Here is a tiny trained network, its code and every weight. The questions are about switching its units off for an input and a class, where a switched-off unit gives its printed mean instead of its output.

import numpy as np


def w(rows, s, z=0):
    codes = np.array(rows[::2]) - 128.0
    scale = np.full(codes.shape[1], s)
    scale[-1] = z or s
    return codes * scale


def f(y):
    return y / 2 * (1 + np.tanh(0.7978845608 * (y + 0.044715 * y**3)))


def log_softmax(a):
    a = a - a.max(-1, keepdims=True)
    return a - np.log(np.exp(a).sum(-1, keepdims=True))


def net(x, mask):
    res = np.array(x, float).reshape(1, 3) / 4 @ E
    y = f(res @ A[0][:, :-1].T + A[0][:, -1])
    res = res + np.where(mask, y, B[0][:, -1]) @ B[0][:, :-1]
    return log_softmax(res[-1] @ U[:, :-1].T + U[:, -1])


A, B = {}, {}
E = w([
[2,183,198,99],'x0',
[87,63,166,183],'x1',
[176,73,220,74],'x2',
],0.0077)
A[0] = w([
[172,134,193,124,138],'N1',
[39,210,61,129,56],'N2',
[72,106,144,130,43],'N3',
[187,158,59,97,33],'N4',
[105,134,94,177,177],'N5',
[200,138,57,94,217],'N6',
[85,116,136,66,166],'N7',
[104,130,129,83,154],'N8',
[131,173,104,85,232],'N9',
[88,85,50,193,88],'N10',
[139,137,146,16,64],'N11',
[153,165,191,48,71],'N12',
[215,4,143,191,253],'N13',
[173,149,68,144,140],'N14',
[196,158,88,124,217],'N15',
[57,219,109,70,158],'N16',
[169,152,177,64,123],'N17',
[61,128,183,129,87],'N18',
[54,122,169,64,208],'N19',
[71,104,84,227,124],'N20',
[56,79,36,157,165],'N21',
[128,177,87,95,193],'N22',
[22,84,127,239,12],'N23',
[142,100,153,176,44],'N24',
[61,189,64,56,74],'N25',
[169,81,179,189,125],'N26',
[108,221,127,122,221],'N27',
],0.012,0.0025)
B[0] = w([
[64,233,181,127,161],'N1',
[69,144,26,27,198],'N2',
[175,68,188,133,143],'N3',
[193,97,123,229,169],'N4',
[213,82,111,184,154],'N5',
[179,83,237,188,201],'N6',
[153,20,91,208,158],'N7',
[193,97,75,165,143],'N8',
[167,39,52,157,162],'N9',
[99,70,237,143,165],'N10',
[247,56,100,224,160],'N11',
[195,41,126,234,169],'N12',
[8,219,132,51,255],'N13',
[202,50,141,168,173],'N14',
[163,65,210,194,184],'N15',
[87,149,38,96,206],'N16',
[140,108,239,167,165],'N17',
[196,38,173,178,177],'N18',
[178,79,99,229,200],'N19',
[247,50,219,180,169],'N20',
[197,28,202,206,170],'N21',
[125,73,51,175,162],'N22',
[195,84,150,210,174],'N23',
[81,154,116,75,136],'N24',
[28,135,30,107,181],'N25',
[42,221,102,88,172],'N26',
[145,161,1,147,181],'N27',
],0.0058,0.01)
U = w([
[226,77,73,251,3],'0',
[167,86,254,194,137],'1',
[5,182,14,54,192],'2',
],0.0073,0.0021)

Each question gives the input, the list of numbers given to net, and the class t.
The units are the neurons (one row each of A and B). Each row of codes is followed by its name. A weight is (code - 128) times the scale printed after its matrix; where a second scale follows, it is the last column's (A, B and U).
mask holds one flag per neuron, in row order. A switched-off neuron (its flag False) gives its mean, the last column of its row in B, instead of its output. The means were averaged over made-up inputs and are rounded, as every weight is.
A unit's drop is (log p(t) with every unit on - log p(t) with that unit switched off) / (log p(t) with every unit on - log p(t) with every unit switched off).
The circuit of an input: a set's keep is (log p(t) with only the set's units on - log p(t) with every unit switched off) / (log p(t) with every unit on - log p(t) with every unit switched off). Starting from the 12 units with the biggest drops (on a tie, the unit counted first), units are removed one at a time, each time the one whose removal leaves the highest keep (on an exact tie, the one counted first), for as long as the keep stays at least 0.8.
circuit, biggest first: the units of the circuit, biggest drop first
top k neurons: the k neurons with the biggest drops, biggest first
drop when u is switched off: that unit's drop, to one decimal
input [6,0,8], class 0: circuit, biggest first	N19, N11
input [-1,2,-5], class 1: top 2 neurons	N10, N19
input [-8,4,8], class 2: circuit, biggest first	N13
input [0,3,8], class 2: circuit, biggest first	N13, N6, N26
input [7,2,-6], class 0: circuit, biggest first	N13, N19
input [1,-6,-8], class 2: top 2 neurons	N2, N25
input [-6,0,7], class 1: top 3 neurons	N6, N2, N16
input [5,0,-5], class 2: top 3 neurons	N2, N25, N16
input [-8,3,3], class 2: top 2 neurons	N13, N26
input [0,5,6], class 2: drop when N13 is switched off	0.1
input [7,-2,-2], class 2: drop when N2 is switched off	0.4
input [-5,-4,1], class 1: drop when N27 is switched off	0.1
